Here is a tiny trained network, its code and every weight. The questions are about switching its units off for an input and a class, where a switched-off unit gives its printed mean instead of its output.

import numpy as np


def w(rows, s, z=0):
    codes = np.array(rows[::2]) - 128.0
    scale = np.full(codes.shape[1], s)
    scale[-1] = z or s
    return codes * scale


def f(y):
    return y / 2 * (1 + np.tanh(0.7978845608 * (y + 0.044715 * y**3)))


def log_softmax(a):
    a = a - a.max(-1, keepdims=True)
    return a - np.log(np.exp(a).sum(-1, keepdims=True))


def net(x, mask):
    res = np.array(x, float).reshape(1, 8) / 4 @ E
    y = f(res @ A[0][:, :-1].T + A[0][:, -1])
    res = res + np.where(mask, y, B[0][:, -1]) @ B[0][:, :-1]
    return log_softmax(res[-1] @ U[:, :-1].T + U[:, -1])


A, B = {}, {}
E = w([
[130,139,132,134,140],'x0',
[189,202,100,82,34],'x1',
[128,133,127,132,132],'x2',
[86,139,224,201,28],'x3',
[124,129,125,129,127],'x4',
[203,99,62,254,112],'x5',
[126,126,126,127,126],'x6',
[131,142,131,137,140],'x7',
],0.0099)
A[0] = w([
[202,173,95,58,47,71],'n1',
[120,147,220,158,93,121],'n2',
[81,78,154,122,176,90],'n3',
[92,148,208,42,145,111],'n4',
[81,183,197,176,84,177],'n5',
[106,114,198,53,162,79],'n6',
[84,25,121,166,177,8],'n7',
[133,130,126,131,130,69],'n8',
[83,144,189,161,69,172],'n9',
[169,209,94,91,76,20],'n10',
[162,174,47,82,229,149],'n11',
[194,113,130,81,186,96],'n12',
[104,153,146,60,108,58],'n13',
[88,149,189,22,177,108],'n14',
[150,125,43,58,187,114],'n15',
[126,127,155,142,167,19],'n16',
[97,2,164,136,202,7],'n17',
[122,121,80,101,197,34],'n18',
[117,103,107,117,108,34],'n19',
[74,42,145,146,199,39],'n20',
[211,37,81,214,138,84],'n21',
[144,129,49,66,175,160],'n22',
[172,207,87,84,62,13],'n23',
[81,91,154,68,96,82],'n24',
[127,102,43,68,205,129],'n25',
],0.0091,0.0021)
B[0] = w([
[44,177,176,72,235,245],'n1',
[182,22,148,104,106,196],'n2',
[36,187,124,123,160,170],'n3',
[172,152,44,221,14,214],'n4',
[181,27,145,74,113,215],'n5',
[179,195,58,170,51,189],'n6',
[50,181,146,112,161,187],'n7',
[103,122,108,130,140,122],'n8',
[200,5,189,118,118,208],'n9',
[46,206,175,65,218,212],'n10',
[158,74,144,125,125,254],'n11',
[132,65,150,159,112,181],'n12',
[95,147,75,117,103,178],'n13',
[218,188,21,230,36,226],'n14',
[163,28,166,137,133,237],'n15',
[99,151,130,85,118,129],'n16',
[23,182,152,54,232,201],'n17',
[167,108,139,102,145,182],'n18',
[110,121,112,121,151,120],'n19',
[19,203,181,50,183,195],'n20',
[211,237,3,226,58,229],'n21',
[190,45,190,129,116,227],'n22',
[31,192,151,58,251,225],'n23',
[173,135,100,164,124,167],'n24',
[188,39,159,124,126,237],'n25',
],0.0061,0.009)
U = w([
[170,9,172,95,137,158],'0',
[166,193,22,150,112,9],'1',
[80,193,167,55,191,235],'2',
],0.013,0.0015)

Each question gives the input, the list of numbers given to net, and the class t.
The units are the neurons (one row each of A and B). Each row of codes is followed by its name. A weight is (code - 128) times the scale printed after its matrix; where a second scale follows, it is the last column's (A, B and U).
mask holds one flag per neuron, in row order. A switched-off neuron (its flag False) gives its mean, the last column of its row in B, instead of its output. The means were averaged over made-up inputs and are rounded, as every weight is.
A unit's drop is (log p(t) with every unit on - log p(t) with that unit switched off) / (log p(t) with every unit on - log p(t) with every unit switched off).
The circuit of an input: a set's keep is (log p(t) with only the set's units on - log p(t) with every unit switched off) / (log p(t) with every unit on - log p(t) with every unit switched off). Starting from the 12 units with the biggest drops (on a tie, the unit counted first), units are removed one at a time, each time the one whose removal leaves the highest keep (on an exact tie, the one counted first), for as long as the keep stays at least 0.8.
units of the circuit, in order: the units of the circuit, biggest drop first
top k neurons: the k neurons with the biggest drops, biggest first
drop when u is switched off: that unit's drop, to one decimal
input [-6,-7,6,-5,-4,5,-1,-7], class 2: units of the circuit, in order => [n17]
input [-6,7,3,-8,8,-5,-3,3], class 0: top 2 neurons => [n15 n22]
input [-5,-3,5,5,3,-6,6,4], class 1: top 3 neurons => [n14 n4 n6]
input [2,-6,4,6,6,-7,7,4], class 1: units of the circuit, in order => [n14 n4]
input [-1,-6,8,-6,3,-7,-4,-4], class 1: top 2 neurons => [n14 n6]
input [-7,2,2,-6,-3,6,-8,-8], class 0: top 3 neurons => [n15 n22 n14]
input [7,0,-3,-8,-7,8,-7,-5], class 0: top 3 neurons => [n15 n25 n22]
input [7,6,-7,-6,3,-4,-2,-5], class 0: top 2 neurons => [n15 n22]
input [3,-2,3,1,7,2,-8,-8], class 1: top 2 neurons => [n1 n23]
input [3,1,-6,-7,7,-7,1,-2], class 0: top 4 neurons => [n15 n22 n25 n21]
input [0,-4,2,-3,-1,5,-5,-8], class 1: drop when n21 is switched off => 1.5
input [-1,-4,4,-7,-8,-8,5,-6], class 1: drop when n14 is switched off => 1.1
input [8,-7,5,-4,5,5,3,1], class 2: drop when n17 is switched off => 0.2
input [-7,4,-5,8,-2,-6,-2,-5], class 0: units of the circuit, in order => [n9]
